Below is a small trained network, with its code and all its weights. Each question gives an input and a target symbol and asks what happens when units are switched off, that is, made to give their printed mean instead of their output.

import numpy as np


def w(rows, s, z=0):
    codes = np.array(rows[::2]) - 128.0
    scale = np.full(codes.shape[1], s)
    scale[-1] = z or s
    return codes * scale


def norm(h):
    return h / np.sqrt((h * h).mean(-1, keepdims=True) + 1e-5)


def softmax(a):
    e = np.exp(a - a.max(-1, keepdims=True))
    return e / e.sum(-1, keepdims=True)


def log_softmax(a):
    a = a - a.max(-1, keepdims=True)
    return a - np.log(np.exp(a).sum(-1, keepdims=True))


def net(x, mask):
    ids = ['ΓΘΛΞΠΦΨβημ'.index(c) for c in x.split()]
    T = len(ids)
    res = E[ids] + P[:T]
    u = 0
    for l in range(3):
        r = norm(res)
        for j in range(3):
            rows = slice(2 * j, 2 * j + 2)
            q, k, v = (r @ M[l][rows].T for M in (Q, K, V))
            z = softmax(np.where(np.tri(T) > 0, q @ k.T / 2**0.5, -1e9)) @ v
            o = O[l][rows]
            res = res + np.where(mask[u + j], z, o[:, -1]) @ o[:, :-1]
        u += 3
    return log_softmax(norm(res)[-1] @ U[:, :-1].T + U[:, -1])


Q, K, V, O = {}, {}, {}, {}
E = w([
[92,131,167,90,181,203,135,95,128,56,65,218],'Γ',
[251,94,143,255,113,183,114,178,149,74,128,185],'Θ',
[174,200,71,123,135,86,199,123,158,124,147,132],'Λ',
[183,65,145,17,90,214,98,139,134,126,89,41],'Ξ',
[115,193,131,156,148,87,66,107,151,110,116,70],'Π',
[66,100,209,58,131,59,96,171,131,96,201,162],'Φ',
[72,168,68,136,98,173,80,162,145,188,168,99],'Ψ',
[138,173,119,128,108,127,110,85,235,176,128,131],'β',
[80,204,163,172,88,157,201,78,140,138,182,94],'η',
[109,199,119,137,144,123,144,165,107,191,112,147],'μ',
],0.0037)
P = w([
[135,171,223,121,198,160,135,220,254,154,137,77],'0',
[95,191,100,123,20,98,140,131,116,121,88,140],'1',
[140,137,147,125,195,145,115,147,210,146,160,122],'2',
[110,155,91,117,51,102,144,114,106,117,96,150],'3',
[142,101,141,125,203,160,104,123,167,142,173,137],'4',
[97,122,81,123,69,99,133,102,90,102,98,152],'5',
[158,75,124,131,183,151,98,103,125,138,195,154],'6',
[112,112,66,122,74,105,143,83,94,89,109,150],'7',
],0.0036)
Q[0] = w([
[110,130,178,80,128,137,107,141,110,130,137,145],'L0H0',
[149,111,119,108,155,153,127,101,146,140,111,142],'L0H0',
[119,183,96,125,95,76,157,138,135,128,148,129],'L0H1',
[65,135,160,137,37,102,99,141,100,128,66,132],'L0H1',
[143,88,139,122,96,153,123,124,125,99,79,75],'L0H2',
[76,188,30,125,2,81,129,57,112,102,97,145],'L0H2',
],0.0092)
K[0] = w([
[167,117,133,136,168,142,129,146,160,125,164,131],'L0H0',
[114,108,143,119,162,121,120,147,76,131,140,143],'L0H0',
[90,137,169,50,123,94,142,178,157,110,152,140],'L0H1',
[51,68,184,121,133,130,43,87,112,178,129,153],'L0H1',
[130,154,107,129,108,143,114,77,199,89,145,93],'L0H2',
[140,2,138,111,118,144,109,106,109,42,145,155],'L0H2',
],0.0077)
V[0] = w([
[71,103,137,52,40,54,128,130,109,142,132,84],'L0H0',
[51,143,139,171,143,77,160,132,110,100,137,232],'L0H0',
[148,107,96,39,161,77,160,106,108,109,227,178],'L0H1',
[179,123,118,146,114,99,117,151,92,81,177,154],'L0H1',
[175,111,69,251,175,225,150,83,99,127,47,141],'L0H2',
[177,105,138,88,58,201,122,144,160,82,112,13],'L0H2',
],0.003)
O[0] = w([
[134,147,231,88,20,129,62,157,39,187,113,139,133],'L0H0',
[94,211,143,123,148,174,84,189,109,73,140,171,123],'L0H0',
[42,67,55,128,96,68,210,144,219,94,124,96,115],'L0H1',
[119,112,85,173,70,99,130,172,140,68,108,118,84],'L0H1',
[149,247,251,71,71,123,75,122,83,213,99,136,1],'L0H2',
[103,219,132,119,206,204,131,217,157,83,214,127,137],'L0H2',
],0.0027,0.0031)
Q[1] = w([
[76,186,103,153,37,139,157,114,97,112,51,34],'L1H0',
[230,150,112,156,128,173,190,83,218,136,88,164],'L1H0',
[227,2,80,216,233,197,89,188,138,166,234,69],'L1H1',
[125,87,197,66,162,38,134,117,150,131,184,160],'L1H1',
[146,46,152,171,244,106,81,96,177,143,213,106],'L1H2',
[183,48,180,190,192,71,104,37,119,168,90,226],'L1H2',
],0.0051)
K[1] = w([
[151,194,165,123,129,138,120,139,84,150,110,66],'L1H0',
[133,148,172,118,187,157,142,118,224,159,165,123],'L1H0',
[153,124,108,113,119,121,104,147,114,198,196,2],'L1H1',
[103,110,61,113,95,120,151,101,110,110,99,76],'L1H1',
[131,129,103,172,155,121,80,79,101,66,122,124],'L1H2',
[114,170,144,201,154,106,114,95,136,105,127,177],'L1H2',
],0.0076)
V[1] = w([
[91,160,102,102,93,92,58,84,102,105,145,189],'L1H0',
[173,144,104,254,61,170,125,159,143,133,52,116],'L1H0',
[197,157,206,154,129,77,160,160,148,159,126,89],'L1H1',
[144,114,143,87,186,210,149,117,110,69,76,153],'L1H1',
[172,75,87,29,130,227,125,120,97,95,65,110],'L1H2',
[182,120,118,145,90,172,187,169,131,163,144,184],'L1H2',
],0.0041)
O[1] = w([
[193,168,158,163,107,179,208,161,254,130,121,172,4],'L1H0',
[220,84,62,195,207,133,174,54,107,122,60,73,66],'L1H0',
[103,149,178,132,118,48,129,83,156,70,174,221,175],'L1H1',
[238,109,100,15,60,165,203,137,147,120,185,58,171],'L1H1',
[81,230,95,158,164,172,119,91,141,96,58,244,66],'L1H2',
[153,10,168,202,99,177,165,147,152,160,71,188,138],'L1H2',
],0.0031,0.0022)
Q[2] = w([
[126,89,177,113,202,95,76,77,199,136,151,100],'L2H0',
[117,122,126,122,148,100,170,152,15,103,152,142],'L2H0',
[128,88,129,113,227,138,121,66,163,196,186,140],'L2H1',
[98,80,106,81,217,140,138,153,162,95,138,141],'L2H1',
[88,123,88,120,118,158,69,111,171,138,174,90],'L2H2',
[106,81,104,165,254,170,62,122,142,184,199,128],'L2H2',
],0.0065)
K[2] = w([
[90,83,141,78,134,99,66,64,253,134,160,78],'L2H0',
[73,95,97,84,101,67,140,106,14,73,81,127],'L2H0',
[44,111,100,131,126,140,206,46,115,133,161,59],'L2H1',
[71,207,100,64,142,110,154,84,160,166,113,58],'L2H1',
[98,126,128,119,182,123,97,129,155,127,225,50],'L2H2',
[126,79,92,188,179,221,89,146,108,99,206,140],'L2H2',
],0.006)
V[2] = w([
[106,104,130,98,113,161,63,141,130,97,133,135],'L2H0',
[136,102,204,112,252,110,156,172,137,86,139,90],'L2H0',
[173,69,134,205,112,158,127,127,83,71,188,203],'L2H1',
[194,77,104,124,118,109,25,177,130,108,130,158],'L2H1',
[114,48,140,113,156,93,108,99,77,83,136,164],'L2H2',
[122,115,192,92,195,148,163,197,151,70,170,90],'L2H2',
],0.0033)
O[2] = w([
[191,163,134,185,125,102,188,103,120,146,114,104,139],'L2H0',
[114,152,77,172,2,173,144,188,29,104,106,164,216],'L2H0',
[13,179,183,96,79,69,126,160,166,166,214,148,71],'L2H1',
[147,105,142,16,120,57,91,228,173,156,123,193,128],'L2H1',
[199,250,140,173,132,132,148,63,173,123,138,103,111],'L2H2',
[128,106,133,118,125,64,157,16,141,163,60,183,253],'L2H2',
],0.003,0.0028)
U = w([
[210,103,116,28,66,196,170,141,99,133,106,52,190],'Γ',
[72,145,210,63,73,103,106,217,146,117,193,186,251],'Θ',
[152,187,116,97,190,65,46,115,90,76,180,44,51],'Λ',
[91,228,97,99,171,208,160,109,138,67,91,217,180],'Ξ',
[241,122,146,254,84,161,125,188,139,57,119,151,145],'Π',
[82,72,28,158,93,49,211,124,176,74,105,118,92],'Φ',
[181,107,144,128,216,126,116,64,249,184,154,129,67],'Ψ',
[135,98,161,145,93,63,86,75,12,203,13,173,74],'β',
[75,132,200,194,108,175,175,69,86,115,197,73,97],'η',
[89,95,90,171,186,209,75,247,102,182,147,83,114],'μ',
],0.0059,0.0022)

Each question gives the input, a string of symbols that net reads in full, and the target symbol t.
The units are the heads (2 rows each of Q, K, V and O). Each row of codes is followed by its name. A weight is (code - 128) times the scale printed after its matrix; where a second scale follows, it is the last column's (O and U).
mask holds one flag per head, layer by layer. A switched-off head (its flag False) gives its mean, the last column of its rows in O, instead of its output. The means were averaged over made-up inputs and are rounded, as every weight is.
A unit's drop is (log p(t) with every unit on - log p(t) with that unit switched off) / (log p(t) with every unit on - log p(t) with every unit switched off).
The circuit of an input: a set's keep is (log p(t) with only the set's units on - log p(t) with every unit switched off) / (log p(t) with every unit on - log p(t) with every unit switched off). Starting from all 9 units, units are removed one at a time, each time the one whose removal leaves the highest keep (on an exact tie, the one counted first), for as long as the keep stays at least 0.8.
circuit, biggest first: the units of the circuit, biggest drop first
most important unit: the unit with the biggest drop
heads that matter: for each layer, one digit per head in row order, 1 if its drop is at least 0.15 and else 0, layers parted by /
drop when u is switched off: that unit's drop, to one decimal
input Γ β Θ Φ Γ η Λ μ, target Γ: most important unit -> L1H1
input Γ Λ β Λ Φ μ, target Φ: heads that matter -> 001 / 000 / 000
input β μ η μ Λ Ψ, target Ψ: heads that matter -> 000 / 100 / 100
input η β η Ξ β μ, target Ξ: heads that matter -> 001 / 000 / 000
input Π Ξ β Π β Λ, target Ξ: circuit, biggest first -> (L0H2, L1H2)
input Ψ μ μ Θ Ψ Ξ Θ Π, target Θ: heads that matter -> 000 / 000 / 010
input μ η μ Π μ β, target β: heads that matter -> 000 / 010 / 000
input μ Λ η Θ β β, target Θ: heads that matter -> 001 / 000 / 010
input β μ Γ Ξ, target Ξ: heads that matter -> 000 / 001 / 000
input β Φ Ξ Φ Γ Λ, target Γ: heads that matter -> 001 / 010 / 000
input β Φ β, target Θ: heads that matter -> 111 / 000 / 100
input Ξ Ξ μ, target β: heads that matter -> 001 / 000 / 000
input Φ μ Θ η, target Θ: heads that matter -> 000 / 000 / 010
input η β η β μ Λ, target Λ: most important unit -> L2H2
input β Λ μ β, target β: circuit, biggest first -> (L1H1, L1H0, L0H1)
input β Π β, target Λ: circuit, biggest first -> (L1H2, L1H0)
input Φ β Ξ β Φ, target Ψ: heads that matter -> 000 / 100 / 001
input Ξ μ Λ, target Φ: heads that matter -> 011 / 000 / 000
input β Λ β Φ μ Λ Γ Ψ, target Γ: circuit, biggest first -> (L0H2, L1H1)
input Φ Γ Φ Γ β Π, target Γ: heads that matter -> 000 / 010 / 000
input μ Π μ Ψ β Π β, target Λ: circuit, biggest first -> (L1H2)
input Ξ Γ Γ μ Λ Θ, target Θ: circuit, biggest first -> (L2H1, L0H2)
input β Ψ β Ξ Θ μ β μ, target Θ: circuit, biggest first -> (L2H1, L0H2)
input η β Λ β Π μ μ Π, target Π: circuit, biggest first -> (L1H0, L2H2, L0H0)
input Γ μ Λ η, target Γ: drop when L2H2 is switched off -> 0.1
input Ξ β Ξ β, target Ξ: drop when L0H2 is switched off -> 1.0
input η Ξ Λ β β η, target Ξ: most important unit -> L1H2
input β μ Γ Γ Γ η, target Γ: drop when L1H1 is switched off -> 0.8
